Below is a small trained network, with its code and all its weights. Each question gives an input and a class and asks what happens when units are switched off, that is, made to give their printed mean instead of their output.

import numpy as np


def w(rows, s, z=0):
    codes = np.array(rows[::2]) - 128.0
    scale = np.full(codes.shape[1], s)
    scale[-1] = z or s
    return codes * scale


def norm(h):
    return h / np.sqrt((h * h).mean(-1, keepdims=True) + 1e-5)


def f(y):
    return np.maximum(y, 0)


def log_softmax(a):
    a = a - a.max(-1, keepdims=True)
    return a - np.log(np.exp(a).sum(-1, keepdims=True))


def net(x, mask):
    res = np.array(x, float).reshape(1, 8) / 4 @ E
    u = 0
    for l in range(4):
        y = f(norm(res) @ A[l][:, :-1].T + A[l][:, -1])
        res = res + np.where(mask[u : u + 5], y, B[l][:, -1]) @ B[l][:, :-1]
        u += 5
    return log_softmax(norm(res)[-1] @ U[:, :-1].T + U[:, -1])


A, B = {}, {}
E = w([
[156,76,179,210,162,158,166,136,89,186,171],'x0',
[108,138,175,97,135,168,100,117,176,134,126],'x1',
[155,51,171,133,50,77,136,104,131,159,65],'x2',
[218,75,151,187,221,103,229,60,254,40,149],'x3',
[170,152,109,168,120,110,141,150,129,144,94],'x4',
[168,153,167,101,134,131,104,148,143,135,109],'x5',
[101,151,159,148,144,58,95,174,159,134,172],'x6',
[119,124,123,47,121,97,228,215,133,142,113],'x7',
],0.0075)
A[0] = w([
[66,144,214,172,124,26,110,209,156,121,202,133],'0.n1',
[139,85,91,157,168,141,47,86,124,114,103,135],'0.n2',
[218,64,65,43,155,246,149,96,111,187,88,90],'0.n3',
[173,201,150,193,140,109,56,1,115,180,129,3],'0.n4',
[100,173,149,135,37,243,231,88,82,127,109,159],'0.n5',
],0.0067,0.0023)
B[0] = w([
[148,173,159,217,2,112,111,140,105,43,107,255],'0.n1',
[72,149,158,133,44,69,175,221,76,100,119,194],'0.n2',
[79,187,165,249,37,112,121,154,141,73,183,212],'0.n3',
[20,125,88,110,161,100,152,155,160,113,97,206],'0.n4',
[165,195,149,138,70,56,174,120,119,118,136,221],'0.n5',
],0.01,0.0049)
A[1] = w([
[123,201,40,191,169,205,107,186,120,117,254,121],'1.n1',
[199,160,184,102,241,106,189,144,183,135,179,176],'1.n2',
[42,208,67,101,49,35,206,140,78,116,20,254],'1.n3',
[177,228,195,144,111,134,249,148,61,98,102,116],'1.n4',
[251,111,155,135,225,89,143,3,103,50,130,53],'1.n5',
],0.0056,0.0028)
B[1] = w([
[204,87,141,106,108,235,116,153,95,87,80,168],'1.n1',
[105,153,69,125,118,156,74,161,144,186,128,154],'1.n2',
[164,96,144,103,194,112,93,135,125,117,147,255],'1.n3',
[89,139,173,130,125,123,168,132,95,112,122,198],'1.n4',
[81,187,98,147,182,145,96,6,159,193,102,147],'1.n5',
],0.011,0.013)
A[2] = w([
[169,87,178,168,170,100,121,88,209,87,175,7],'2.n1',
[50,125,121,151,171,164,79,130,117,139,114,145],'2.n2',
[115,125,153,110,78,146,120,181,65,254,170,51],'2.n3',
[139,7,192,132,83,104,123,74,126,169,78,61],'2.n4',
[179,65,120,114,90,78,99,81,110,143,108,58],'2.n5',
],0.0073,0.0018)
B[2] = w([
[88,196,54,56,136,151,172,77,44,194,154,251],'2.n1',
[91,67,159,127,129,118,234,137,130,128,48,206],'2.n2',
[156,130,59,110,147,160,154,138,251,189,169,254],'2.n3',
[175,1,87,148,45,197,123,155,86,104,35,226],'2.n4',
[165,184,42,125,193,140,116,108,88,127,31,184],'2.n5',
],0.0085,0.0035)
A[3] = w([
[156,58,255,198,125,176,155,149,102,191,167,156],'3.n1',
[68,152,85,146,91,112,85,166,100,180,155,5],'3.n2',
[110,176,198,153,80,156,67,128,223,121,101,206],'3.n3',
[136,169,95,73,43,192,52,198,51,243,110,89],'3.n4',
[39,111,110,133,214,97,130,124,52,184,138,233],'3.n5',
],0.0067,0.0022)
B[3] = w([
[159,95,141,89,211,136,48,130,167,93,134,242],'3.n1',
[129,181,77,130,120,119,188,128,112,249,209,157],'3.n2',
[174,107,147,98,108,143,175,73,84,83,143,201],'3.n3',
[96,123,106,175,153,123,171,52,147,137,125,253],'3.n4',
[110,100,205,89,176,82,123,119,135,143,99,187],'3.n5',
],0.014,0.0056)
U = w([
[83,167,73,156,155,119,156,42,154,206,157,98],'0',
[115,151,142,219,8,81,144,122,92,79,188,101],'1',
[134,102,144,97,151,112,131,102,87,120,123,251],'2',
[149,81,79,112,108,193,102,142,92,113,59,184],'3',
[52,90,160,101,131,83,159,224,178,130,119,106],'4',
[155,110,145,114,160,82,101,75,102,121,152,105],'5',
[158,103,121,89,179,109,39,100,146,115,126,15],'6',
],0.011,0.0026)

Each question gives the input, the list of numbers given to net, and the class t.
The units are the neurons (one row each of A and B). Each row of codes is followed by its name. A weight is (code - 128) times the scale printed after its matrix; where a second scale follows, it is the last column's (A, B and U).
mask holds one flag per neuron, layer by layer. A switched-off neuron (its flag False) gives its mean, the last column of its row in B, instead of its output. The means were averaged over made-up inputs and are rounded, as every weight is.
A unit's drop is (log p(t) with every unit on - log p(t) with that unit switched off) / (log p(t) with every unit on - log p(t) with every unit switched off).
The circuit of an input: a set's keep is (log p(t) with only the set's units on - log p(t) with every unit switched off) / (log p(t) with every unit on - log p(t) with every unit switched off). Starting from the 12 units with the biggest drops (on a tie, the unit counted first), units are removed one at a time, each time the one whose removal leaves the highest keep (on an exact tie, the one counted first), for as long as the keep stays at least 0.8.
circuit, biggest first: the units of the circuit, biggest drop first
top k neurons: the k neurons with the biggest drops, biggest first
top k neurons in layer l: the k neurons of layer l with the biggest drops, biggest first
input [6,5,6,8,2,-8,-4,-6], class 0: circuit, biggest first -> [1.n5]
input [-4,-5,-5,7,3,8,8,-6], class 1: top 3 neurons -> [0.n1 1.n3 3.n1]
input [-1,-2,8,-3,-3,6,6,2], class 3: top 3 neurons -> [2.n4 0.n3 0.n5]
input [-7,-8,6,-8,-1,-6,5,-3], class 0: top 2 neurons -> [3.n4 3.n2]
input [-6,0,-4,5,-1,-7,7,7], class 1: top 4 neurons -> [0.n1 3.n1 0.n4 3.n5]
input [-6,4,5,1,-2,-2,0,-6], class 4: circuit, biggest first -> [0.n4 0.n2]
input [-7,7,-8,-4,-2,2,1,1], class 3: circuit, biggest first -> [1.n1 3.n1]
input [4,-1,-3,3,1,-2,-6,-8], class 4: top 2 neurons -> [0.n4 0.n2]
input [0,-3,-8,4,-3,0,-1,3], class 3: circuit, biggest first -> [1.n1 0.n5]
input [6,7,-7,-6,6,-8,-4,-8], class 4: top 3 neurons in layer 0 -> [0.n4 0.n2 0.n1]
input [-3,-3,-8,6,8,-5,-2,7], class 3: circuit, biggest first -> [1.n1 0.n5 1.n2]
input [2,-2,3,-5,-8,1,-6,-3], class 1: top 2 neurons in layer 0 -> [0.n3 0.n5]
input [-5,2,-7,8,7,7,4,6], class 0: top 2 neurons -> [1.n5 3.n1]
input [-1,-1,-8,6,-2,-4,-5,-3], class 3: top neuron in layer 0 -> [0.n1]
input [-6,3,-6,1,4,-4,-6,-4], class 1: circuit, biggest first -> [0.n3 0.n2]
input [5,2,-4,0,1,-1,2,-7], class 4: circuit, biggest first -> [0.n4 0.n2]
input [1,1,-6,5,-5,7,-7,-3], class 1: top 3 neurons -> [0.n3 1.n3 0.n2]
input [-5,3,-5,-1,-3,4,8,-8], class 1: circuit, biggest first -> [0.n1 3.n1]
input [-3,-2,4,-5,0,-5,-3,-8], class 4: top 2 neurons in layer 1 -> [1.n1 1.n3]
input [4,-7,-7,-1,3,-6,-8,-6], class 1: circuit, biggest first -> [0.n3]
input [6,-5,-1,-3,-2,2,5,2], class 6: top 3 neurons -> [3.n1 0.n3 2.n1]
input [-5,-4,0,-8,-6,-6,1,6], class 0: top 2 neurons -> [3.n4 3.n2]
input [2,2,3,8,7,-2,4,7], class 0: top 2 neurons -> [1.n5 0.n2]
input [-8,0,0,-8,-7,7,-2,-6], class 0: top 2 neurons -> [3.n4 3.n2]
input [0,1,-5,7,8,1,1,-2], class 0: circuit, biggest first -> [1.n5 1.n3]
input [8,-5,4,-4,6,5,-6,-7], class 6: top 2 neurons in layer 2 -> [2.n1 2.n3]
input [-3,8,4,-8,-2,-7,3,3], class 0: circuit, biggest first -> [3.n4]
